Here is a tiny trained network, its code and every weight. The questions are about switching its units off for an input and a target symbol, where a switched-off unit gives its printed mean instead of its output.

import numpy as np


def w(rows, s, z=0):
    codes = np.array(rows[::2]) - 128.0
    scale = np.full(codes.shape[1], s)
    scale[-1] = z or s
    return codes * scale


def f(y):
    return y / 2 * (1 + np.tanh(0.7978845608 * (y + 0.044715 * y**3)))


def softmax(a):
    e = np.exp(a - a.max(-1, keepdims=True))
    return e / e.sum(-1, keepdims=True)


def log_softmax(a):
    a = a - a.max(-1, keepdims=True)
    return a - np.log(np.exp(a).sum(-1, keepdims=True))


def net(x, mask):
    ids = ['ΓΔΠεητ'.index(c) for c in x.split()]
    T = len(ids)
    res = E[ids] + P[:T]
    u = 0
    for l in range(2):
        r = res
        for j in range(2):
            rows = slice(4 * j, 4 * j + 4)
            q, k, v = (r @ M[l][rows].T for M in (Q, K, V))
            z = softmax(np.where(np.tri(T) > 0, q @ k.T / 4**0.5, -1e9)) @ v
            o = O[l][rows]
            res = res + np.where(mask[u + j], z, o[:, -1]) @ o[:, :-1]
        u += 2
        y = f(res @ A[l][:, :-1].T + A[l][:, -1])
        res = res + np.where(mask[u : u + 4], y, B[l][:, -1]) @ B[l][:, :-1]
        u += 4
    return log_softmax(res[-1] @ U[:, :-1].T + U[:, -1])


Q, K, V, O, A, B = {}, {}, {}, {}, {}, {}
E = w([
[80,146,3],'Γ',
[123,64,31],'Δ',
[174,197,73],'Π',
[155,149,47],'ε',
[97,97,22],'η',
[183,86,69],'τ',
],0.0055)
P = w([
[129,150,44],'0',
[140,84,88],'1',
[91,147,158],'2',
[192,143,69],'3',
[145,92,88],'4',
[77,142,148],'5',
[211,124,176],'6',
[141,87,84],'7',
[84,128,142],'8',
[142,137,224],'9',
[140,79,84],'10',
[75,123,144],'11',
[75,253,157],'12',
],0.024)
Q[0] = w([
[113,120,185],'0.h1',
[214,138,150],'0.h1',
[151,163,253],'0.h1',
[133,144,32],'0.h1',
[71,115,91],'0.h2',
[103,128,36],'0.h2',
[67,157,172],'0.h2',
[48,156,158],'0.h2',
],0.016)
K[0] = w([
[103,141,166],'0.h1',
[189,137,144],'0.h1',
[150,182,227],'0.h1',
[145,139,55],'0.h1',
[7,113,137],'0.h2',
[93,179,116],'0.h2',
[138,121,212],'0.h2',
[96,108,181],'0.h2',
],0.018)
V[0] = w([
[132,80,186],'0.h1',
[85,166,135],'0.h1',
[73,77,149],'0.h1',
[225,142,99],'0.h1',
[123,247,123],'0.h2',
[164,175,169],'0.h2',
[140,185,186],'0.h2',
[64,180,114],'0.h2',
],0.013)
O[0] = w([
[124,198,129,1],'0.h1',
[186,102,160,121],'0.h1',
[209,175,144,63],'0.h1',
[2,118,82,201],'0.h1',
[114,41,226,200],'0.h2',
[7,53,74,84],'0.h2',
[89,43,96,60],'0.h2',
[212,94,228,179],'0.h2',
],0.0079,0.0081)
A[0] = w([
[132,70,145,122],'0.n1',
[94,97,8,2],'0.n2',
[142,156,67,90],'0.n3',
[128,199,49,151],'0.n4',
],0.013,0.0061)
B[0] = w([
[112,179,134,253],'0.n1',
[121,1,94,175],'0.n2',
[190,158,31,124],'0.n3',
[179,214,70,183],'0.n4',
],0.012,0.0043)
Q[1] = w([
[111,98,72],'1.h1',
[55,161,172],'1.h1',
[50,55,89],'1.h1',
[3,149,200],'1.h1',
[1,247,146],'1.h2',
[197,142,74],'1.h2',
[139,235,64],'1.h2',
[98,175,211],'1.h2',
],0.01)
K[1] = w([
[175,116,108],'1.h1',
[127,139,211],'1.h1',
[171,123,137],'1.h1',
[182,162,166],'1.h1',
[91,246,187],'1.h2',
[179,177,47],'1.h2',
[49,180,112],'1.h2',
[164,159,248],'1.h2',
],0.014)
V[1] = w([
[138,132,158],'1.h1',
[160,15,22],'1.h1',
[51,128,112],'1.h1',
[34,179,106],'1.h1',
[193,98,50],'1.h2',
[115,16,151],'1.h2',
[179,65,254],'1.h2',
[18,12,131],'1.h2',
],0.0066)
O[1] = w([
[83,145,117,129],'1.h1',
[120,113,99,252],'1.h1',
[165,105,99,79],'1.h1',
[155,66,125,25],'1.h1',
[215,117,91,215],'1.h2',
[33,150,170,183],'1.h2',
[96,112,254,132],'1.h2',
[4,205,125,150],'1.h2',
],0.0083,0.0037)
A[1] = w([
[147,199,119,45],'1.n1',
[157,123,102,2],'1.n2',
[84,182,163,57],'1.n3',
[142,247,122,149],'1.n4',
],0.016,0.011)
B[1] = w([
[18,18,149,146],'1.n1',
[28,9,182,189],'1.n2',
[188,158,82,249],'1.n3',
[201,40,151,170],'1.n4',
],0.013,0.012)
U = w([
[217,182,144,254],'Γ',
[60,101,253,84],'Δ',
[9,135,186,115],'Π',
[96,208,79,207],'ε',
[191,127,145,8],'η',
[111,150,90,31],'τ',
],0.015,0.0076)

Each question gives the input, a string of symbols that net reads in full, and the target symbol t.
The units are the heads (4 rows each of Q, K, V and O) and the neurons (one row each of A and B). Each row of codes is followed by its name. A weight is (code - 128) times the scale printed after its matrix; where a second scale follows, it is the last column's (O, A, B and U).
mask holds one flag per unit, layer by layer, with each layer's heads first. A switched-off unit (its flag False) gives its mean, the last column of its rows in O or B, instead of its output. The means were averaged over made-up inputs and are rounded, as every weight is.
A unit's drop is (log p(t) with every unit on - log p(t) with that unit switched off) / (log p(t) with every unit on - log p(t) with every unit switched off).
The circuit of an input: a set's keep is (log p(t) with only the set's units on - log p(t) with every unit switched off) / (log p(t) with every unit on - log p(t) with every unit switched off). Starting from all 12 units, units are removed one at a time, each time the one whose removal leaves the highest keep (on an exact tie, the one counted first), for as long as the keep stays at least 0.8.
units of the circuit, in order: the units of the circuit, biggest drop first
top k neurons: the k neurons with the biggest drops, biggest first
top k neurons in layer l: the k neurons of layer l with the biggest drops, biggest first
input ε ε τ η ε, target Π: units of the circuit, in order -> (0.h1; 1.h2)
input η Γ η η Δ τ η Γ Δ η Γ η τ, target η: units of the circuit, in order -> (1.n4)
input ε Γ η ε Γ τ, target Γ: top 3 neurons in layer 1 -> (1.n2; 1.n3; 1.n1)
input ε ε Δ Δ, target ε: units of the circuit, in order -> (0.h1; 1.h2)
input τ Γ τ η τ Π τ Π, target τ: top 2 neurons in layer 0 -> (0.n4; 0.n2)
input ε η Γ Γ η, target Π: top 3 neurons -> (1.n3; 0.n4; 1.n4)
input Π Π τ ε ε Γ η ε ε Δ, target η: units of the circuit, in order -> (0.h1; 0.h2; 1.n4; 0.n4)
input Δ Γ Γ Γ Π η Γ Γ Δ Δ Π, target η: top 4 neurons -> (1.n2; 0.n4; 0.n3; 1.n1)
input η Γ Γ Π, target η: units of the circuit, in order -> (1.h2; 1.n2; 0.n4)
input Π Δ ε Γ η, target ε: top 4 neurons -> (1.n3; 0.n2; 1.n2; 0.n1)
input ε Π ε Δ Π ε Π, target Δ: top 4 neurons -> (1.n2; 1.n1; 0.n4; 1.n4)
input Π Π τ Δ ε Γ Γ τ, target ε: top 4 neurons -> (1.n3; 1.n2; 0.n1; 0.n2)
input Δ τ τ ε τ Γ η Δ, target η: units of the circuit, in order -> (0.h2; 1.h2; 1.n2; 0.n3)
input Δ ε Γ τ Π Π Π Δ ε ε, target Π: units of the circuit, in order -> (0.h2)
input Δ Γ Γ ε Γ Γ Γ Π Γ ε Π τ Δ, target ε: units of the circuit, in order -> (0.h2; 1.n3; 1.h2)
input Γ ε η, target Γ: top 3 neurons -> (1.n2; 1.n3; 1.n1)
input Γ η Δ ε ε ε Γ ε ε τ Γ Δ ε, target τ: top 3 neurons -> (0.n2; 0.n4; 1.n4)
input η Π ε, target Γ: top 4 neurons -> (1.n2; 1.n3; 1.n1; 0.n2)
input η τ Γ Δ Γ τ τ η, target Γ: top 4 neurons -> (1.n2; 0.n1; 0.n2; 1.n1)
input Π Γ ε τ ε Δ, target Γ: units of the circuit, in order -> (1.n2)
input Π Π ε, target Γ: top 3 neurons -> (1.n3; 1.n2; 1.n1)
input Γ ε Π ε Γ Γ Π Γ Γ Π Δ, target Δ: top 3 neurons -> (1.n3; 0.n4; 0.n3)
input τ Γ Π, target Γ: top 2 neurons -> (1.n3; 1.n2)
input Π η Γ Δ Δ Γ Δ Γ, target ε: top 3 neurons -> (1.n3; 0.n2; 1.n2)
input ε ε Δ Γ Π, target Π: top 2 neurons -> (1.n3; 0.n4)
input τ Γ Γ ε Δ η Π Π Δ Γ η, target τ: top 2 neurons in layer 1 -> (1.n2; 1.n4)
input ε Γ τ Γ τ Γ Π Π ε Δ, target Π: units of the circuit, in order -> (0.h2)
input ε Δ ε η Δ Δ Δ τ, target Π: units of the circuit, in order -> (0.h1; 1.h2)
